Here is a tiny trained network, its code and every weight. The questions are about switching its units off for an input and a target symbol, where a switched-off unit gives its printed mean instead of its output.

import numpy as np


def w(rows, s, z=0):
    codes = np.array(rows[::2]) - 128.0
    scale = np.full(codes.shape[1], s)
    scale[-1] = z or s
    return codes * scale


def norm(h):
    return h / np.sqrt((h * h).mean(-1, keepdims=True) + 1e-5)


def f(y):
    return y / 2 * (1 + np.tanh(0.7978845608 * (y + 0.044715 * y**3)))


def softmax(a):
    e = np.exp(a - a.max(-1, keepdims=True))
    return e / e.sum(-1, keepdims=True)


def log_softmax(a):
    a = a - a.max(-1, keepdims=True)
    return a - np.log(np.exp(a).sum(-1, keepdims=True))


def net(x, mask):
    ids = ['Ξβεζηλμσ'.index(c) for c in x.split()]
    T = len(ids)
    res = E[ids] + P[:T]
    u = 0
    for l in range(2):
        r = norm(res)
        for j in range(2):
            rows = slice(2 * j, 2 * j + 2)
            q, k, v = (r @ M[l][rows].T for M in (Q, K, V))
            z = softmax(np.where(np.tri(T) > 0, q @ k.T / 2**0.5, -1e9)) @ v
            o = O[l][rows]
            res = res + np.where(mask[u + j], z, o[:, -1]) @ o[:, :-1]
        u += 2
        y = f(norm(res) @ A[l][:, :-1].T + A[l][:, -1])
        res = res + np.where(mask[u : u + 12], y, B[l][:, -1]) @ B[l][:, :-1]
        u += 12
    return log_softmax(norm(res)[-1] @ U[:, :-1].T + U[:, -1])


Q, K, V, O, A, B = {}, {}, {}, {}, {}, {}
E = w([
[66,170,2],'Ξ',
[227,190,105],'β',
[106,99,32],'ε',
[132,185,122],'ζ',
[204,175,155],'η',
[232,79,49],'λ',
[169,138,180],'μ',
[159,212,130],'σ',
],0.0089)
P = w([
[119,109,135],'0',
[131,161,22],'1',
[123,37,8],'2',
[64,221,160],'3',
[113,138,118],'4',
[162,107,154],'5',
[120,151,159],'6',
[116,122,117],'7',
[150,112,168],'8',
[111,146,140],'9',
[156,107,163],'10',
[154,122,225],'11',
[144,169,87],'12',
[219,54,122],'13',
],0.018)
Q[0] = w([
[109,118,81],'0.h0',
[224,38,70],'0.h0',
[95,83,88],'0.h1',
[2,24,200],'0.h1',
],0.0091)
K[0] = w([
[167,129,136],'0.h0',
[91,74,247],'0.h0',
[223,127,89],'0.h1',
[83,218,87],'0.h1',
],0.012)
V[0] = w([
[110,253,169],'0.h0',
[245,174,98],'0.h0',
[155,211,84],'0.h1',
[212,113,96],'0.h1',
],0.036)
O[0] = w([
[114,26,243,157],'0.h0',
[253,47,118,251],'0.h0',
[143,66,46,166],'0.h1',
[194,173,64,230],'0.h1',
],0.024,0.025)
A[0] = w([
[170,104,98,123],'0.n0',
[62,110,98,91],'0.n1',
[76,106,140,8],'0.n2',
[204,57,4,150],'0.n3',
[149,108,117,143],'0.n4',
[80,107,93,57],'0.n5',
[124,32,171,169],'0.n6',
[27,141,112,23],'0.n7',
[59,124,107,59],'0.n8',
[118,159,153,82],'0.n9',
[33,47,197,3],'0.n10',
[100,116,106,101],'0.n11',
],0.015,0.0055)
B[0] = w([
[150,114,174,171],'0.n0',
[149,81,123,123],'0.n1',
[122,120,181,124],'0.n2',
[201,128,252,250],'0.n3',
[146,120,156,152],'0.n4',
[127,81,113,122],'0.n5',
[227,158,144,166],'0.n6',
[145,36,136,127],'0.n7',
[137,69,130,124],'0.n8',
[98,147,128,122],'0.n9',
[205,188,173,128],'0.n10',
[130,111,126,122],'0.n11',
],0.033,0.023)
Q[1] = w([
[154,121,167],'1.h0',
[111,142,252],'1.h0',
[242,162,237],'1.h1',
[95,116,133],'1.h1',
],0.027)
K[1] = w([
[119,171,79],'1.h0',
[161,158,82],'1.h0',
[1,131,187],'1.h1',
[112,103,125],'1.h1',
],0.04)
V[1] = w([
[178,32,65],'1.h0',
[150,176,222],'1.h0',
[90,118,194],'1.h1',
[73,89,4],'1.h1',
],0.033)
O[1] = w([
[119,11,155,186],'1.h0',
[225,167,111,169],'1.h0',
[79,148,141,124],'1.h1',
[155,91,2,4],'1.h1',
],0.029,0.027)
A[1] = w([
[128,205,109,160],'1.n0',
[92,144,138,44],'1.n1',
[140,19,83,255],'1.n2',
[127,136,127,98],'1.n3',
[106,22,157,106],'1.n4',
[11,69,239,78],'1.n5',
[128,129,128,119],'1.n6',
[193,50,94,149],'1.n7',
[128,128,131,115],'1.n8',
[106,131,139,81],'1.n9',
[141,195,253,175],'1.n10',
[154,107,136,104],'1.n11',
],0.027,0.0048)
B[1] = w([
[84,182,187,137],'1.n0',
[175,143,99,124],'1.n1',
[14,121,147,160],'1.n2',
[128,134,128,125],'1.n3',
[70,176,106,166],'1.n4',
[1,62,76,152],'1.n5',
[129,129,128,127],'1.n6',
[124,155,37,192],'1.n7',
[131,126,124,128],'1.n8',
[163,119,99,123],'1.n9',
[26,217,176,254],'1.n10',
[173,126,93,159],'1.n11',
],0.043,0.027)
U = w([
[43,134,100,160],'Ξ',
[186,69,167,214],'β',
[70,253,85,124],'ε',
[73,153,129,144],'ζ',
[155,99,166,3],'η',
[189,182,117,127],'λ',
[84,124,96,114],'μ',
[97,32,172,165],'σ',
],0.018,0.0035)

Each question gives the input, a string of symbols that net reads in full, and the target symbol t.
The units are the heads (2 rows each of Q, K, V and O) and the neurons (one row each of A and B). Each row of codes is followed by its name. A weight is (code - 128) times the scale printed after its matrix; where a second scale follows, it is the last column's (O, A, B and U).
mask holds one flag per unit, layer by layer, with each layer's heads first. A switched-off unit (its flag False) gives its mean, the last column of its rows in O or B, instead of its output. The means were averaged over made-up inputs and are rounded, as every weight is.
A unit's drop is (log p(t) with every unit on - log p(t) with that unit switched off) / (log p(t) with every unit on - log p(t) with every unit switched off).
The circuit of an input: a set's keep is (log p(t) with only the set's units on - log p(t) with every unit switched off) / (log p(t) with every unit on - log p(t) with every unit switched off). Starting from the 12 units with the biggest drops (on a tie, the unit counted first), units are removed one at a time, each time the one whose removal leaves the highest keep (on an exact tie, the one counted first), for as long as the keep stays at least 0.8.
circuit, biggest first: the units of the circuit, biggest drop first
k most important neurons: the k neurons with the biggest drops, biggest first
k most important neurons of layer l: the k neurons of layer l with the biggest drops, biggest first
which heads matter: for each layer, one digit per head in row order, 1 if its drop is at least 0.15 and else 0, layers parted by /
input Ξ η λ, target Ξ: 3 most important neurons	[0.n3, 1.n2, 0.n7]
input ε β μ ε β η, target λ: which heads matter	10 / 11
input η η η ζ β β Ξ, target β: circuit, biggest first	[0.h0, 1.h0]
input λ λ β ζ, target λ: circuit, biggest first	[0.h0, 1.h1, 1.n10]
input ε Ξ Ξ λ η ζ, target λ: 4 most important neurons	[1.n10, 0.n3, 1.n5, 1.n7]
input μ ζ μ β β η ε β β ε ζ ζ, target ε: which heads matter	11 / 10
input μ ε η β, target ε: which heads matter	11 / 10
input β β β β, target β: circuit, biggest first	[0.h0, 1.h0, 1.n10]
input β β λ σ λ β, target σ: circuit, biggest first	[1.h0, 0.h0]
input λ β β, target λ: circuit, biggest first	[0.h0, 1.n10, 1.h1]
input ε ζ η β λ ζ β, target λ: which heads matter	11 / 11
input λ λ σ, target λ: which heads matter	10 / 01
input β λ β ζ ζ, target β: circuit, biggest first	[0.h1, 1.h0, 1.n10]
input β η β σ μ λ η, target σ: circuit, biggest first	[1.h0, 0.h1]
input β σ μ, target β: circuit, biggest first	[1.n10, 1.h0, 0.h1]
input σ Ξ ζ, target σ: circuit, biggest first	[0.h0, 1.n5]
input η β β Ξ, target β: which heads matter	10 / 10
input β β ε ε μ λ, target σ: most important neuron	[1.n5]
input σ σ ε ζ, target σ: which heads matter	01 / 10
input β β λ η μ λ ε Ξ ζ σ, target σ: circuit, biggest first	[1.h0, 0.h1]
input μ β β λ β ε λ ε ε σ β λ η, target ε: 2 most important neurons of layer 0	[0.n3, 0.n6]
input μ ε η η σ, target ε: circuit, biggest first	[0.h1, 0.h0, 0.n3]
input β β λ μ β ζ β β ζ λ Ξ, target σ: circuit, biggest first	[0.h0, 1.h0]
input β λ λ, target β: 2 most important neurons	[1.n10, 0.n3]
input β β λ μ, target σ: circuit, biggest first	[0.h1, 1.h0]
input μ σ μ β Ξ μ, target ε: 2 most important neurons of layer 0	[0.n3, 0.n0]
